(in the rows, 128 means zero)
Each row is followed by its class.
[151  77 199 138  97  86 120 114 117 132 107 129 148  80 156 136 128 120
 130  72 117 148  99 150 160 119  74 137 123 143 118 116 135 139 103 158
 140 109 132 141 162 121 130 138 154]	loz
[123 122 198 132 102  94 114 141 164 145 122 131 111 102 158 128  94  90
 136 136 101 123 145 139 128 131  88 161 116 141  94 113 132 121  91 126
 158  88 164 137 227 124 136 140 185]	gito
[141 115 174 136  73 152 171 132 135 120 164 106 109  73 168 198 108  99
 117 133 121  96 110 115 178 158 181 121  77 112 118  98 150 135 133 153
 113 180 145  94  65 113 111 135  63]	Dipat
[156  86 202 146 149 106  92 103 113 144 121 145 153  92 180 120 121 127
 118 106 123 153 115 157 129  94  71 142 133 156 135  75 147 112  81 141
 122 138  64 125 157 135 150 118 136]	loz
[154 125 163 108  94 130 130 155 149 146 166 150 102  99 173  99  70  80
 129 170 129 118 128 146 135 116 102 148 123 133  66 130 112 125 125 124
 165  86 168 126 204 118 108 155 199]	Fiku
[164  75 219 118 123 117 115 102 120 123 126 131 159  63 191 135 110 145
 122 130 104 132 108 124 162 117  74 137 116 119 133  99 146 117  92 147
 104 141 150 126 137 142 156 134 123]	Dipat
[137 140 129 171 147 125 149  95 127 122 110 189 138 157 165  73  76 115
 114 140 132 126 135 113 106 107 118 155 157 151 174  41 192 162 138 146
  97 133 102  90  78 101 148 136 111]	loz
[150  98 216 138  80  78 109 114 133 135 116 127 133  84 170 154 122 128
 136  79 114 162 103 154 170 122  85 138 135 155 118 107 136 134 126 170
 125 111 127 143 168 125 129 130 131]	kisi
[152 149 162 110 116  94 116 153 164 139 156 146 110 108 188  82  88  80
 134 170 136 104 134 139 117 133 104 167 124 139  76  98 128 115 117 122
 154 102 156 121 209 105 117 153 200]	rifa
[134 127 154 123  69 165 191 160 115 110 177  93 100 105 168 182  94  85
 135 109 121  95 121 119 159 182 162 114  72 133 114 132 136 115 104 153
 109 153 178 100  86  96  96 148  99]	denuz
[143 178 127 103 178 121 102 168 174 122 138  87 103 185 186  85 141  97
 163 116 130 101 137 146  78 121 109 151 137 166 148 109  85 115  72 129
 128 127  90 132 210 127 190 146 143]	rifa
[150 134 157 109 113 132 115 148 170 156 151 153  96  92 186  99  75  92
 121 179 120  96 128 115 135 122 108 161 126 124  65  93 118 138 128 124
 149 107 156 124 212 117 125 156 178]	Dipat
[134 127 212 120 115  95 105 158 160 144 107 136 106  97 183 136  97  85
 138 157  97 112 141 136 128 128  77 165 136 143  91 120 141 132  84 134
 158  90 161 130 229 117 139 141 193]	zetu
[135 118 175 131  62 162 195 157 121 113 171  91 115 103 172 185  92  80
 122 128 109 109 117 137 150 170 137 119  72 144 125 157 138 113 100 162
 122 128 170 102  74  92 104 153 107]	Fiku
[148  77 213 141 108  81 118 111 115 135  96 123 153  87 152 132 130 119
 130  73 118 154 100 149 151 134  69 144 128 157 127 113 132 126 102 162
 137 111 129 138 162 120 140 136 149]	loz
[154  86 220 135  96  88 120 121 123 130 114 123 138  85 151 127 129 118
 126  72 116 149 122 139 168 130  83 117 117 152 124 110 113 124 111 160
 125 121 124 141 172 129 127 132 149]	denuz
[153 100 221 135 148 114  98 108 130 151 139 144 135  82 183  98 112 132
 113  97 116 160 123 144 137  96  93 140 128 153 153  80 142 127  98 142
 119 142  66 130 154 134 148 120 126]	zunum
[160  76 198 129 134 116 108 111 133 123 124 137 159  72 170 121 120 134
 132 116 116 152 106 132 151  97  83 127 121 135 145 122 148 128  92 148
 104 135 157 131 131 133 155 141 114]	dov
[138 133 162 115 124 132 103 163 176 151 150 147  90 105 172  94  89  87
 138 167 121 125 133 121 128 113 114 151 123 141  71 113 119 122 108 121
 152  92 164 120 210 112 117 167 185]	dov
[142 139 138 162 129 133 156  94 127 125 129 192 142 160 163  60  58 112
 117 136 122 140 142 120 102  90 124 145 164 151 190  54 169 150 145 150
  96 130  84  96  95 101 147 138 119]	Fiku
[133 122 203 118 108 108 109 146 168 153 112 124 117  88 162 125  94  97
 129 165  85 107 143 119 136 113  92 161 131 125  92 101 122 126  99 132
 158  85 156 133 222 133 146 140 193]	Dipat
[138 106 196 129  80 104 173 152 104 103 157 123 123 102 180 211 106  82
 130 131 104 113 102 186 157 149 148 125  93 126 103 129 155 132 112 142
 122 158 146  86  93 121 102 149  95]	zetu
[122 128 189 120 105 106 109 157 156 147 120 132 110 105 162 124  95  68
 156 155 100 114 142 128 144 116  79 153 126 136  99 106 119 119  89 144
 160  81 161 133 216 128 139 138 194]	zemes
[133 130 114 150 152 138 144  96 119 132 116 190 140 136 137  86  81 127
 117 149 146 139 133  99 136  81 119 142 153 130 152  50 169 148 162 112
 103 146 103  90  72 143 130 126 122]	loz
[129 165 124 109 163 141 115 166 173 124 142  98  94 180 173  87 124 106
 153 104 124 102 133 142  80 128 111 157 135 174 148 114  93 106  78 119
 128 126 101 133 205 130 182 145 127]	gito
[152  95 228 127 146  85 104 112 120 154 127 163 149  73 191 126 126 119
 110  90 119 159 113 166 127  86  77 127 137 153 131  82 146 102  86 143
 111 152  54 122 163 144 129 109 135]	zetu
[133 166  83  97 229  91 141 150 172 157 114 107 126 154 155 123 126  75
 160 147 143 107  95 132  91 102 113 137 172 171 166  99  99 140 137 146
 106 162 140 144 188 154 176  99 110]	zemes
[140 137 178 123 136 130 117 146 169 144 143 157  96  78 221 106  73  79
 148 166 114  93 128 129 138 109 112 171 135 146 104  73 172 159 132 131
 137 120 176 116 193 118 139 146 149]	zetu
[145 144 174 108 115 118 112 166 160 141 148 163  88 104 202 103  94  82
 132 162 129 106 135 137 125 129  94 159 126 138  60 115 139 134 101 122
 154 106 162 118 215 105 107 157 184]	zetu
[141 161 125  98 171 140 114 165 180 134 136  98 107 168 184  98 126 110
 148 134 104  94 126 133  87 115 114 150 148 151 136  96  83 119  90 129
 125 121  99 130 210 137 189 145 127]	Dipat
[143 162  85 100 225  87 137 147 186 150 118 100 122 156 158 118 116  99
 145 134 138 111  94 139  58 110 116 155 173 168 170 115 111 133 139 133
 105 162 145 157 214 141 177 106 115]	gito
[137 123 162 134  75 147 164 145 121 118 173 115 108  87 166 189 117  64
 135 132 146 106 111 132 175 154 175 117  76 121 110 105 141 118 128 156
 117 174 138  97  57 122 103 126  68]	zemes
[158  98 223 134  80 105 118 121 120 127 118 134 135  91 168 133 135 105
 136  68 104 141 102 151 145 117  88 127 118 143 125 120 128 133 102 163
 131 129 134 150 172 117 130 155 145]	vafa
[141 145 131  97 180 119 138 158 154 140 117  77 126 159 136  92 134 103
 152 109 128 144 111 126  94 114 114 131 145 174 183 124  79 105 104 146
 111 137 129 141 192 140 177 122 119]	Fiku
[144  83 210 131  96 102 111 112 132 140 125 122 127  82 154 132 128 131
 126  70 115 163 110 136 171 136 101 137 116 141 124 122 127 146 120 155
 140 120 117 143 161 120 131 137 137]	zunum
[145 131 166 138  46 148 168 137 134 113 177 110 103  75 176 211 100  96
 132 124 139 116 103 131 193 136 168 130  80 128 118 104 164 137 146 158
 106 182 157  95  49 120 102 126  49]	kisi
[145 113 194 138  64 132 174 143 103 100 162 119 136 101 162 200  96  82
 133 134  87 108 101 175 150 142 152 122  87 115 118 116 151 136 121 141
 121 160 158 104  89 119 113 165  92]	vafa
[132 143 107 139 153 139 150  97 142 138 135 203 125 140 129  58  76 132
 112 154 148 141 142  95 137  88 145 141 160 132 161  54 169 168 185 114
 107 153  94  91  68 139 133 124 111]	zunum
[154  86 215 130  95  92 110 119 126 131 119 117 132  85 159 131 120 121
 130  67 111 142 118 136 166 127  90 126 116 148 122 106 113 127 106 158
 123 125 118 146 178 123 130 138 149]	denuz
[149 159 123 155 137 117 145  79 149 125 125 198 135 157 168  77  71 123
 107 126 141 137 139  96  94  87 113 147 157 115 179  46 161 135 150 138
  94 155  58 106  78 117 136 129 142]	rifa
[131 143 116 168 133 136 154  87 138 123 128 194 122 164 165  65  67 123
 116 106 131 132 135 107  95 113 129 157 150 153 183  49 176 144 140 139
  94 142  90 106 103  96 150 145 104]	gito
[156  88 214 140 134  98 112 105 127 143 143 142 154  89 178 111 113 128
 108  86 117 159 116 163 118  95  77 138 118 154 144  91 140  88  88 140
 117 139  74 137 170 131 144 121 130]	gito
[132 140 125 173 139 133 148  97 129 126 115 189 144 157 171  62  70 110
 120 129 124 129 136 108 103  95 116 163 166 155 184  32 190 160 142 148
  94 127  92  91  86  97 146 136 115]	loz
[135 122 169 121  86 154 196 155 124 114 175 106 124  91 155 178 100  98
 126 128 127  94 115 128 140 180 146 121  81 128 116 141 154 116 109 156
 124 147 172  97  81  92 102 139  98]	muko
[154 152 160 110 112 109 118 157 163 138 158 143  96 110 191  90  86  79
 142 163 134 105 136 131 117 129 101 166 120 134  72 108 121 120 110 125
 161 101 159 125 217 104 119 163 206]	rifa
[145 155  91  94 228  94 137 140 180 161 107 105 128 134 146 123 125 111
 134 155 128 106  98 121  88  92 132 137 173 148 161  95 105 151 147 138
 103 172 136 143 190 164 182 102 106]	Dipat
[139 157 156 100 171 130 113 179 182 123 136  96 104 169 163  90 147  99
 152 118 126 102 138 148  78 123 107 150 147 167 142 105  91  98  78 126
 141 120  85 124 201 137 178 132 136]	muko
[118 127 200 125 107 116  99 155 185 149 119 121  92 102 158 112 103  88
 144 149  95 125 158 120 142 130  99 172 123 144 103 108 134 143 100 127
 170  87 157 133 211 117 138 141 183]	zunum
[144 113 191 138  88 101 170 140 114 101 170 100 129 113 174 202  99  80
 125 137 116 114 107 182 154 159 147 129  83 124 112 125 141 123 116 143
 131 152 139  95  93 113 114 157 113]	rifa
[135 112 189 136  81 114 161 147 104 106 163 112 131 107 151 198 106  67
 132 148 120 117 109 176 167 146 154 118  84 114 110 113 129 114 121 146
 127 156 131  91  72 140 114 139  88]	zemes
[146 174  99  97 213 102 136 154 173 146 110 115 119 151 151 113 131  95
 151 140 129 100  88 139  69  96 127 134 169 170 170  99 114 147 141 142
 101 179 151 152 188 151 181 118 103]	vafa
[151 126 151 111 101 126 129 149 156 144 157 158 103  97 173  97  68  84
 138 169 123 112 129 140 130 116 109 155 128 133  74 118 127 135 129 125
 157  95 173 126 193 110 111 156 185]	Fiku
[133 136 125 170 142 131 142  93 124 124 114 191 133 155 167  69  74 115
 119 131 131 131 135 111 112  99 122 156 162 149 175  35 192 165 142 147
  99 133  97  90  85 106 146 138 116]	loz
[134 151 137  98 183 116 127 161 158 143 116  80 108 154 151 104 132 105
 155  90 119 127 121 114 111 110 114 123 140 173 174  93  77 106 103 141
  98 150 113 140 207 148 165 118 128]	denuz
[141 142 162 108 110 118 116 161 151 147 147 154 104 109 183  90  86  70
 146 169 124 105 134 131 135 123  94 152 127 129  73  99 119 116 112 127
 156  87 159 126 208 118 114 149 192]	zemes
[130 171 127  99 174 126 107 173 167 129 136 103 104 181 171  84 140  76
 168 130 134 103 133 147  91 119 114 144 149 165 141  97  83 103  83 135
 131 126  96 124 193 145 177 128 130]	zemes
[135 137 169 136 131 150 107 153 192 149 151 145 102  86 195  96  72  78
 143 175 105 107 136 117 129  91 116 166 120 148 108  84 148 143 116 130
 139 100 174 120 187 115 148 156 150]	dov
[145 160 143 156  97 123 145  89 145 123 127 205 132 147 163  91  58 126
 107 129 140 147 132 103 124  79 109 152 177 122 180  50 169 131 163 149
  88 138  84  98  72 125 121 111 128]	kisi
[146 157 107  92 214  88 135 155 180 147 115  97 111 152 163 126 126  82
 155 130 137 113 106 132  90 111 123 136 171 171 154  91  95 138 136 140
  98 165 147 144 207 158 171 102 116]	denuz
[166  74 215 124 115 115 123 105 119 113 137 142 158  68 184 137  95 124
 135 129 114 147 105 152 153 111  67 132 123 134 140 120 143 126 105 150
 112 137 161 130 128 138 147 136 125]	Fiku
[130 115 219 124 112 100 104 158 167 147 113 126 118  92 157 122 100  98
 136 157  94 112 155 129 130 122  79 163 129 133  99 108 137 121  92 130
 167  78 157 127 226 125 138 132 199]	muko
[139 167 120  95 200 104 128 154 158 143 124  73 120 164 159  84 152 115
 151  98 144 135 116 116  85 117 118 135 132 172 174 104  88  93  98 140
 110 154 108 140 202 134 173 120 131]	rifa
[134 137 127 168 143 129 137  97 125 119 112 188 132 162 163  72  74 120
 119 127 132 132 134 111 110  97 121 155 168 145 183  40 188 164 135 147
  97 141  91  90  84 103 146 139 115]	loz
[118 124 202 123 102 116  98 156 180 151 119 120  90  99 157 120 102  89
 143 144  93 128 157 118 146 120 102 169 121 136 103 112 131 146  95 130
 168  86 156 133 210 125 138 140 187]	zunum
[142 106 176 138  50 166 181 131 118 107 177 111 107  71 168 199  98  82
 136 120 135 116 109 134 183 145 177 115  67 120 122 124 151 132 141 151
 116 177 164  96  41 112  96 136  63]	Fiku
[154  90 222 134 158 105  99 106 139 145 129 140 155  81 173 118 126 131
 117 106 116 168 112 148 130  85  93 119 127 154 149  84 141  97  84 143
 108 146  82 124 145 143 156 123 114]	dov
[139 175 120 102 180 127 108 166 181 126 148  92  98 182 188  95 134  87
 163 117 133 101 131 149  83 124 106 151 141 171 141 108  82 117  80 131
 133 128  92 131 213 126 186 147 144]	rifa
[142 164 124  96 171 138 111 167 179 134 134 100 105 167 173  99 125 107
 148 142 110  93 129 133  84 118 117 151 154 146 134 101  77 118  87 125
 130 127  94 128 214 142 187 141 134]	Dipat
[138 126 169 124  77 157 189 162 119 113 175  96 107 100 163 182 100  79
 123 120 126 102 123 128 157 173 149 112  70 139 112 135 128 103 106 150
 110 157 169 100  81 106  94 140 100]	denuz
[130 128 174 128  79 158 189 160 131 114 175  96 120  94 163 181 105  98
 118 123 120  92 120 125 140 182 142 122  70 135 116 142 147 107 103 159
 124 133 162 100  84  89 100 138 104]	muko
[143 112 174 139  51 167 172 137 124 113 177 113 111  78 161 186  91  84
 133 126 132 113 115 130 170 150 172 123  78 127 121 125 146 132 135 158
 121 166 153  99  58 106 107 137  71]	Fiku
[139 128 173 125 124 148 116 140 179 148 149 139 105  82 197 106  64  95
 132 181  95  90 133 112 139 106 117 175 123 130  99  66 144 140 129 131
 144 105 167 120 185 124 152 156 154]	Dipat
[172  69 206 121 116 111 118 103 116 113 132 139 157  66 183 130 108 125
 136 124 123 142 102 153 158 105  75 128 119 132 139 122 147 129 104 149
 110 135 166 136 126 139 152 132 120]	Fiku
[148 154 118 163 152 106 153  87 131 120 127 191 139 163 160  65  76 119
 117 126 139 131 136 114  98  95 132 147 156 140 183  48 170 155 144 148
  97 146  83 102  91  99 148 145 126]	rifa
[129 117 200 128 116 113 102 154 181 147 108 120 108  97 162 129 103  93
 140 162  94 123 142 119 137 112  94 151 130 138 107 124 138 126  90 134
 159  84 177 131 215 120 146 142 187]	dov
[152 174  80  98 236  78 134 149 180 147 123  94 118 158 166 127 126  89
 150 146 149 107  98 140  72 101 122 145 165 158 161 115 100 148 139 141
 107 167 139 147 197 149 175 114 131]	rifa
[144 126 171 127 119 145 127 145 166 143 156 139 115  82 196  97  50  77
 145 185 105 102 134 138 134 103 108 172 127 142 114  93 147 148 138 134
 148  98 193 122 184 125 149 146 159]	Fiku
[141 160 102  92 220  77 128 158 185 149 108  95 118 150 146 110 133  85
 154 135 140 110 108 134  83 103 130 139 175 177 162  90  98 138 147 141
  96 171 146 145 200 157 169  97 111]	denuz
[130 160 130 101 170 146  99 159 175 138 134 100  95 161 182 101 130 116
 148 123 112  97 132 125 101 112 125 145 143 154 136  90  89 125  88 127
 120 135  89 125 202 142 186 140 119]	Dipat
[125 124 153 133  68 165 179 161 113 112 164  95 113 105 162 187 102  87
 128 126 123  99 112 129 147 181 140 132  73 137 105 141 146 108  95 154
 126 131 168  94  71  93  99 150 111]	loz
[132 160 125  91 196 131 139 160 165 150 121  76 108 159 139  83 138 109
 147 100 132 140 115 105  97 129 128 143 145 174 183 114  92 123 108 140
 111 143 120 139 181 141 178 123 114]	zunum
[143 155 163 113  82 118 117 158 164 146 159 158  98  99 182 105  71  84
 140 168 130 118 129 138 140 113  95 169 136 145  69 101 132 129 131 131
 146  92 169 121 199 115 105 147 180]	kisi
[133  98 174 144  63 125 171 138 108 101 173 106 124 106 162 207  94  97
 126 114 108 116 108 169 160 158 156 133  70 120 113 134 150 122 111 136
 120 153 157  99  92 111 108 154  86]	gito
[146 152  96  96 209 110 148 149 173 151 122 102 119 145 154 118 110  89
 154 144 135 116  98 140  84  97 127 140 169 165 167 119 104 145 144 137
 112 156 151 144 179 151 175 111 112]	Fiku
[141 144 146 159 144 123 156 100 140 123 127 193 145 156 156  62  71 120
 105 136 131 126 142 112  93 104 118 152 166 141 182  45 175 147 148 147
 104 128  84  96 103 103 145 129 125]	muko
[139 165  91  93 230 102 126 156 188 157 115 102 103 156 148 100 129  96
 146 145 141 115 107 127  79 114 141 152 172 167 174 105 113 157 138 134
 106 164 131 141 180 149 182 104 105]	zunum
[133  98 192 136  69 143 173 134 109 110 164 106 127  86 160 216  89  99
 119 137  88 112 107 155 173 146 160 127  79 101 108 112 131 127 116 137
 126 158 139  93  83 132 116 157  89]	Dipat
[143 159 125 165 153 106 148  87 136 121 127 194 135 167 178  68  77 117
 116 130 140 132 136 116  93  98 127 149 158 147 178  41 173 151 153 149
  92 145  79  99  92 100 144 140 124]	rifa
[153  87 216 138 124 104 109 102 124 142 140 143 149  88 185 114 113 125
 116  79 117 154 117 158 120  93  78 141 118 156 149  85 142  85  83 140
 112 143  67 134 170 134 146 116 131]	gito
[152 147 158 113  88 131 115 162 165 136 170 146  92 103 183 107  77  85
 135 171 138 120 130 137 148 117 100 165 132 134  76 110 131 124 118 132
 150  97 178 119 195 119 113 147 173]	kisi
[138 142 126 171 147 114 157  88 137 118 122 195 143 165 152  61  66 122
 110 122 128 135 138 117  85 115 116 157 161 154 188  57 179 153 142 145
  91 138  97 107 102  95 151 146 109]	gito
[170  69 220 121 130 105 116 113 121 113 133 139 169  62 171 124 115 140
 126 120 119 131 109 148 147 116  68 136 125 125 138 114 157 120 104 149
 116 127 149 131 134 133 145 129 134]	muko
[148 131 161 139  87 142 164 133 133 111 177 104 104  90 188 184 115  79
 133 124 150 103 112 133 157 156 175 131  69 126 125  99 149 117 132 147
 113 193 132  93  62 112 111 133  74]	rifa
[144 148 152 151 141 115 142  91 142 124 112 221 130 142 177  93  71 118
  97 136 136 133 131 113 106  87 100 142 175 117 174  59 170 142 151 134
  94 157  69  95  81 131 122 117 136]	zetu
